Below is a small trained network, with its code and all its weights. Each question gives an input and a class and asks what happens when units are switched off, that is, made to give their printed mean instead of their output.

import numpy as np


def w(rows, s, z=0):
    codes = np.array(rows[::2]) - 128.0
    scale = np.full(codes.shape[1], s)
    scale[-1] = z or s
    return codes * scale


def f(y):
    return np.maximum(y, 0)


def log_softmax(a):
    a = a - a.max(-1, keepdims=True)
    return a - np.log(np.exp(a).sum(-1, keepdims=True))


def net(x, mask):
    res = np.array(x, float).reshape(1, 5) / 4 @ E
    y = f(res @ A[0][:, :-1].T + A[0][:, -1])
    res = res + np.where(mask, y, B[0][:, -1]) @ B[0][:, :-1]
    return log_softmax(res[-1] @ U[:, :-1].T + U[:, -1])


A, B = {}, {}
E = w([
[137,73,20,179],'x0',
[92,29,164,61],'x1',
[229,112,142,91],'x2',
[129,127,129,128],'x3',
[141,87,193,254],'x4',
],0.01)
A[0] = w([
[114,89,166,92,67],'neuron 0',
[103,86,148,196,157],'neuron 1',
[160,97,196,167,246],'neuron 2',
[126,137,92,104,253],'neuron 3',
[120,110,76,94,122],'neuron 4',
[130,183,169,77,105],'neuron 5',
[62,139,114,79,26],'neuron 6',
[111,42,106,112,82],'neuron 7',
[138,104,76,119,114],'neuron 8',
[95,205,98,50,19],'neuron 9',
[78,117,144,172,134],'neuron 10',
[98,106,77,154,94],'neuron 11',
[150,116,4,59,118],'neuron 12',
[96,94,206,80,100],'neuron 13',
[96,14,165,87,77],'neuron 14',
[189,108,155,132,127],'neuron 15',
[148,134,70,145,114],'neuron 16',
[143,206,145,139,99],'neuron 17',
[146,88,112,177,104],'neuron 18',
[230,125,105,60,107],'neuron 19',
[140,90,62,136,16],'neuron 20',
[116,48,86,126,130],'neuron 21',
[86,166,190,99,54],'neuron 22',
[196,87,137,86,81],'neuron 23',
[102,197,136,35,136],'neuron 24',
[193,97,158,136,111],'neuron 25',
[127,105,134,107,202],'neuron 26',
[123,231,123,201,136],'neuron 27',
[163,166,64,166,110],'neuron 28',
[186,123,121,97,111],'neuron 29',
[56,82,142,116,93],'neuron 30',
[118,164,180,86,26],'neuron 31',
[135,149,249,149,87],'neuron 32',
[173,187,122,136,68],'neuron 33',
[6,124,128,132,156],'neuron 34',
],0.015,0.006)
B[0] = w([
[240,185,76,98,168],'neuron 0',
[126,1,116,103,211],'neuron 1',
[115,6,117,73,230],'neuron 2',
[105,9,164,71,207],'neuron 3',
[136,56,151,138,181],'neuron 4',
[132,97,182,215,198],'neuron 5',
[93,73,99,148,175],'neuron 6',
[225,152,98,161,185],'neuron 7',
[128,130,191,191,170],'neuron 8',
[128,50,92,159,211],'neuron 9',
[99,96,60,80,185],'neuron 10',
[133,177,172,193,175],'neuron 11',
[126,54,122,128,244],'neuron 12',
[201,161,127,154,200],'neuron 13',
[219,210,58,101,216],'neuron 14',
[13,189,96,109,176],'neuron 15',
[162,110,162,194,177],'neuron 16',
[234,243,103,78,192],'neuron 17',
[111,42,160,166,181],'neuron 18',
[71,131,85,152,219],'neuron 19',
[103,215,165,222,165],'neuron 20',
[180,151,206,198,196],'neuron 21',
[118,173,183,226,182],'neuron 22',
[76,196,71,156,179],'neuron 23',
[146,20,115,133,243],'neuron 24',
[41,144,48,116,177],'neuron 25',
[178,138,175,72,175],'neuron 26',
[185,116,69,101,248],'neuron 27',
[203,196,140,91,202],'neuron 28',
[50,173,107,166,174],'neuron 29',
[165,150,85,111,182],'neuron 30',
[116,123,145,204,172],'neuron 31',
[124,44,143,223,217],'neuron 32',
[188,118,88,124,178],'neuron 33',
[49,222,70,128,221],'neuron 34',
],0.0078,0.012)
U = w([
[244,143,125,98,99],'0',
[164,123,216,201,116],'1',
[145,46,141,90,65],'2',
[48,169,39,136,115],'3',
[158,115,160,100,252],'4',
[156,105,194,46,154],'5',
[83,174,213,49,103],'6',
[89,251,222,136,103],'7',
],0.012,0.019)

Each question gives the input, the list of numbers given to net, and the class t.
The units are the neurons (one row each of A and B). Each row of codes is followed by its name. A weight is (code - 128) times the scale printed after its matrix; where a second scale follows, it is the last column's (A, B and U).
mask holds one flag per neuron, in row order. A switched-off neuron (its flag False) gives its mean, the last column of its row in B, instead of its output. The means were averaged over made-up inputs and are rounded, as every weight is.
A unit's drop is (log p(t) with every unit on - log p(t) with that unit switched off) / (log p(t) with every unit on - log p(t) with every unit switched off).
The circuit of an input: a set's keep is (log p(t) with only the set's units on - log p(t) with every unit switched off) / (log p(t) with every unit on - log p(t) with every unit switched off). Starting from the 12 units with the biggest drops (on a tie, the unit counted first), units are removed one at a time, each time the one whose removal leaves the highest keep (on an exact tie, the one counted first), for as long as the keep stays at least 0.8.
units of the circuit, in order: the units of the circuit, biggest drop first
unit that matters most: the unit with the biggest drop
top k neurons: the k neurons with the biggest drops, biggest first
drop of u: that unit's drop, to one decimal
input [-4,-1,2,-4,8], class 2: unit that matters most	neuron 2
input [-5,-3,4,0,7], class 2: top 2 neurons	(neuron 2; neuron 32)
input [2,8,8,4,8], class 0: top 3 neurons	(neuron 14; neuron 7; neuron 0)
input [8,2,8,8,4], class 1: top 3 neurons	(neuron 21; neuron 34; neuron 18)
input [7,7,5,-7,6], class 0: top 2 neurons	(neuron 14; neuron 7)
input [-8,-7,-1,8,-7], class 1: top 4 neurons	(neuron 5; neuron 22; neuron 31; neuron 14)
input [0,8,8,4,-5], class 0: top 2 neurons	(neuron 14; neuron 0)
input [-7,6,-4,0,-4], class 1: top 2 neurons	(neuron 22; neuron 5)
input [6,4,-1,4,8], class 2: top 2 neurons	(neuron 1; neuron 2)
input [-7,-5,-1,0,-6], class 1: top 3 neurons	(neuron 5; neuron 22; neuron 31)
input [-5,-3,-7,5,8], class 2: units of the circuit, in order	(neuron 1; neuron 2)
input [6,3,3,-6,3], class 1: top 2 neurons	(neuron 21; neuron 20)
input [4,-3,7,0,-8], class 2: top 2 neurons	(neuron 12; neuron 3)
input [8,5,6,-8,7], class 1: units of the circuit, in order	(neuron 21)
input [-6,-6,-8,-8,6], class 3: top 2 neurons	(neuron 34; neuron 10)
input [-6,-8,-8,6,0], class 0: top 2 neurons	(neuron 17; neuron 27)
input [4,-7,-6,-2,-6], class 0: top 2 neurons	(neuron 28; neuron 27)
input [8,6,4,6,-1], class 1: drop of neuron 21	0.2
input [-2,2,3,-5,-5], class 2: drop of neuron 33	0.0
input [-6,7,-2,6,-2], class 0: drop of neuron 0	0.2
input [-8,-3,6,8,-1], class 1: units of the circuit, in order	(neuron 5)
input [4,4,8,-2,4], class 3: drop of neuron 25	0.1
